Here is a tiny trained network, its code and every weight. The questions are about switching its units off for an input and a class, where a switched-off unit gives its printed mean instead of its output.

import numpy as np


def w(rows, s, z=0):
    codes = np.array(rows[::2]) - 128.0
    scale = np.full(codes.shape[1], s)
    scale[-1] = z or s
    return codes * scale


def f(y):
    return np.maximum(y, 0)


def log_softmax(a):
    a = a - a.max(-1, keepdims=True)
    return a - np.log(np.exp(a).sum(-1, keepdims=True))


def net(x, mask):
    res = np.array(x, float).reshape(1, 4) / 4 @ E
    y = f(res @ A[0][:, :-1].T + A[0][:, -1])
    res = res + np.where(mask, y, B[0][:, -1]) @ B[0][:, :-1]
    return log_softmax(res[-1] @ U[:, :-1].T + U[:, -1])


A, B = {}, {}
E = w([
[144,23,155,153,213,162,230,151,130,207,59,67],'x0',
[248,42,119,84,125,116,124,161,236,48,61,215],'x1',
[66,218,144,180,210,203,45,147,233,68,68,109],'x2',
[11,51,2,108,99,61,85,180,165,135,84,85],'x3',
],0.0084)
A[0] = w([
[105,111,49,143,103,99,84,137,126,137,102,102,74],'N1',
[95,58,66,150,110,56,70,140,118,168,121,112,51],'N2',
[179,95,123,98,98,94,154,148,193,70,77,147,44],'N3',
[39,75,84,69,130,67,107,154,140,140,105,117,77],'N4',
[52,116,39,102,149,82,125,200,176,115,122,115,116],'N5',
[80,186,142,191,184,198,78,148,180,83,50,83,109],'N6',
[114,187,107,74,49,87,48,137,116,113,172,205,48],'N7',
[123,151,123,141,170,149,107,146,180,83,69,144,121],'N8',
[118,164,109,98,73,100,86,75,124,102,141,158,18],'N9',
[141,69,125,85,126,53,165,90,60,126,139,160,91],'N10',
[147,60,124,166,185,182,175,147,126,224,55,88,54],'N11',
[169,89,120,90,39,28,181,153,72,169,169,129,124],'N12',
[170,108,99,93,40,115,210,97,76,148,130,150,119],'N13',
[154,179,81,157,53,127,73,122,132,105,184,171,21],'N14',
[76,165,135,126,114,135,108,110,95,188,172,72,30],'N15',
[135,73,158,139,149,145,188,174,135,186,90,89,2],'N16',
[43,128,123,108,132,114,130,99,103,141,146,111,59],'N17',
[225,99,53,59,147,133,121,203,155,96,91,240,10],'N18',
[123,160,104,179,148,147,103,139,27,156,163,64,59],'N19',
[48,168,127,168,143,118,159,90,83,150,176,83,25],'N20',
[188,163,255,134,162,186,147,57,102,135,192,186,53],'N21',
],0.0091,0.0025)
B[0] = w([
[174,125,118,97,168,140,206,91,92,78,100,139,179],'N1',
[163,126,111,75,165,197,149,94,113,80,136,120,189],'N2',
[112,101,118,144,82,87,200,175,181,174,201,132,208],'N3',
[196,118,89,125,195,160,179,97,54,67,107,69,202],'N4',
[177,170,105,66,173,217,189,114,101,87,115,118,214],'N5',
[60,211,95,207,78,186,23,104,80,117,176,184,250],'N6',
[97,124,217,77,169,71,100,94,176,204,59,79,214],'N7',
[83,161,119,193,99,131,101,132,69,129,156,186,205],'N8',
[113,127,213,106,143,78,88,141,160,138,64,98,178],'N9',
[35,177,117,170,82,162,89,87,113,115,160,169,193],'N10',
[67,105,221,71,150,58,66,86,182,149,55,67,234],'N11',
[76,189,84,176,115,189,36,95,74,116,130,202,223],'N12',
[66,166,99,157,116,210,61,88,123,135,134,180,205],'N13',
[143,97,185,68,123,77,90,72,144,184,65,53,194],'N14',
[179,77,148,187,72,91,150,214,147,138,168,124,189],'N15',
[132,139,231,92,91,87,67,100,149,176,71,103,201],'N16',
[159,96,111,173,132,126,172,186,184,127,172,120,170],'N17',
[169,48,110,177,63,64,202,194,166,164,221,132,235],'N18',
[143,79,90,157,68,44,201,182,182,126,163,139,194],'N19',
[160,67,133,158,83,111,161,175,191,152,174,152,199],'N20',
[254,144,36,76,226,190,204,107,68,44,89,82,252],'N21',
],0.0075,0.014)
U = w([
[1,180,53,212,96,197,23,108,89,140,163,190,250],'0',
[224,124,42,78,233,194,225,113,82,77,99,58,135],'1',
[134,46,87,197,57,40,210,240,193,183,224,115,62],'2',
[60,108,222,74,146,40,56,96,167,206,4,29,40],'3',
],0.0086,0.0017)

Each question gives the input, the list of numbers given to net, and the class t.
The units are the neurons (one row each of A and B). Each row of codes is followed by its name. A weight is (code - 128) times the scale printed after its matrix; where a second scale follows, it is the last column's (A, B and U).
mask holds one flag per neuron, in row order. A switched-off neuron (its flag False) gives its mean, the last column of its row in B, instead of its output. The means were averaged over made-up inputs and are rounded, as every weight is.
A unit's drop is (log p(t) with every unit on - log p(t) with that unit switched off) / (log p(t) with every unit on - log p(t) with every unit switched off).
The circuit of an input: a set's keep is (log p(t) with only the set's units on - log p(t) with every unit switched off) / (log p(t) with every unit on - log p(t) with every unit switched off). Starting from the 12 units with the biggest drops (on a tie, the unit counted first), units are removed one at a time, each time the one whose removal leaves the highest keep (on an exact tie, the one counted first), for as long as the keep stays at least 0.8.
circuit, biggest first: the units of the circuit, biggest drop first
k most important neurons: the k neurons with the biggest drops, biggest first
drop of u: that unit's drop, to one decimal
input [-8,0,6,3], class 3: circuit, biggest first	N7
input [-7,7,3,-6], class 2: 4 most important neurons	N18; N11; N3; N16
input [-5,-6,-4,5], class 2: 4 most important neurons	N21; N15; N20; N19
input [-5,-5,-2,-3], class 2: 4 most important neurons	N11; N19; N15; N20
input [4,8,1,-7], class 2: 4 most important neurons	N18; N3; N5; N4
input [-8,8,3,4], class 2: 2 most important neurons	N18; N3
input [5,0,-6,7], class 1: 4 most important neurons	N4; N6; N2; N5
input [-8,8,3,8], class 1: 2 most important neurons	N5; N4
input [6,2,6,-2], class 0: 3 most important neurons	N6; N7; N8
input [1,-7,-8,6], class 0: 3 most important neurons	N12; N13; N10
input [5,-7,-8,3], class 0: 4 most important neurons	N12; N13; N10; N18
input [-6,7,-3,7], class 1: 4 most important neurons	N5; N4; N2; N1
input [2,-3,-5,1], class 0: drop of N9	0.0
input [6,-2,-6,5], class 0: circuit, biggest first	N12
input [6,-5,-4,8], class 1: drop of N4	0.1
input [-8,-7,1,-6], class 3: drop of N9	0.3
